Here is a tiny trained network, its code and every weight. The questions are about switching its units off for an input and a class, where a switched-off unit gives its printed mean instead of its output.

import numpy as np


def w(rows, s, z=0):
    codes = np.array(rows[::2]) - 128.0
    scale = np.full(codes.shape[1], s)
    scale[-1] = z or s
    return codes * scale


def f(y):
    return np.maximum(y, 0)


def log_softmax(a):
    a = a - a.max(-1, keepdims=True)
    return a - np.log(np.exp(a).sum(-1, keepdims=True))


def net(x, mask):
    res = np.array(x, float).reshape(1, 6) / 4 @ E
    y = f(res @ A[0][:, :-1].T + A[0][:, -1])
    res = res + np.where(mask, y, B[0][:, -1]) @ B[0][:, :-1]
    return log_softmax(res[-1] @ U[:, :-1].T + U[:, -1])


A, B = {}, {}
E = w([
[130,133,131],'x0',
[132,130,125],'x1',
[236,254,17],'x2',
[132,131,128],'x3',
[12,207,78],'x4',
[125,128,125],'x5',
],0.0055)
A[0] = w([
[164,192,41,58],'N0',
[171,153,110,164],'N1',
[247,89,168,25],'N2',
[39,189,102,3],'N3',
[157,193,88,23],'N4',
[73,186,49,134],'N5',
],0.012,0.0053)
B[0] = w([
[102,84,197,252],'N0',
[155,128,185,222],'N1',
[96,120,2,213],'N2',
[140,58,33,181],'N3',
[65,103,132,194],'N4',
[173,147,81,255],'N5',
],0.026,0.0049)
U = w([
[167,148,176,242],'0',
[176,138,171,208],'1',
[171,91,84,2],'2',
[29,16,253,24],'3',
],0.0074,0.0093)

Each question gives the input, the list of numbers given to net, and the class t.
The units are the neurons (one row each of A and B). Each row of codes is followed by its name. A weight is (code - 128) times the scale printed after its matrix; where a second scale follows, it is the last column's (A, B and U).
mask holds one flag per neuron, in row order. A switched-off neuron (its flag False) gives its mean, the last column of its row in B, instead of its output. The means were averaged over made-up inputs and are rounded, as every weight is.
A unit's drop is (log p(t) with every unit on - log p(t) with that unit switched off) / (log p(t) with every unit on - log p(t) with every unit switched off).
The circuit of an input: a set's keep is (log p(t) with only the set's units on - log p(t) with every unit switched off) / (log p(t) with every unit on - log p(t) with every unit switched off). Starting from all 6 units, units are removed one at a time, each time the one whose removal leaves the highest keep (on an exact tie, the one counted first), for as long as the keep stays at least 0.8.
units of the circuit, in order: the units of the circuit, biggest drop first
most important unit: the unit with the biggest drop
k most important neurons: the k neurons with the biggest drops, biggest first
drop when u is switched off: that unit's drop, to one decimal
input [7,-6,-8,-7,-8,-8], class 2: 4 most important neurons => (N2 N0 N1 N4)
input [6,6,-1,3,8,-1], class 2: most important unit => N3
input [1,-6,-7,-6,7,-5], class 2: units of the circuit, in order => (N3 N0)
input [8,-2,6,-1,-1,-1], class 3: units of the circuit, in order => (N0 N4)
input [-5,7,-8,-5,-8,-8], class 2: 2 most important neurons => (N2 N0)
input [-4,-6,7,1,-6,-7], class 3: units of the circuit, in order => (N0 N5)
input [2,0,-3,4,6,0], class 2: 4 most important neurons => (N3 N0 N1 N5)
input [-2,-1,8,-2,-6,-8], class 3: units of the circuit, in order => (N0 N4)
input [6,-1,-8,1,8,3], class 2: 2 most important neurons => (N3 N0)
input [3,0,5,4,0,6], class 3: 3 most important neurons => (N0 N4 N2)
input [2,3,8,-4,7,3], class 3: 4 most important neurons => (N0 N4 N2 N1)
input [-3,-1,2,2,-7,7], class 2: 2 most important neurons => (N2 N0)
input [-5,-2,8,-4,1,-4], class 3: drop when N4 is switched off => 0.3
input [2,0,-1,-4,5,0], class 2: drop when N5 is switched off => 0.2
input [0,1,-5,-5,8,2], class 2: drop when N3 is switched off => 0.6
input [-5,0,-5,-2,8,-6], class 2: units of the circuit, in order => (N3)
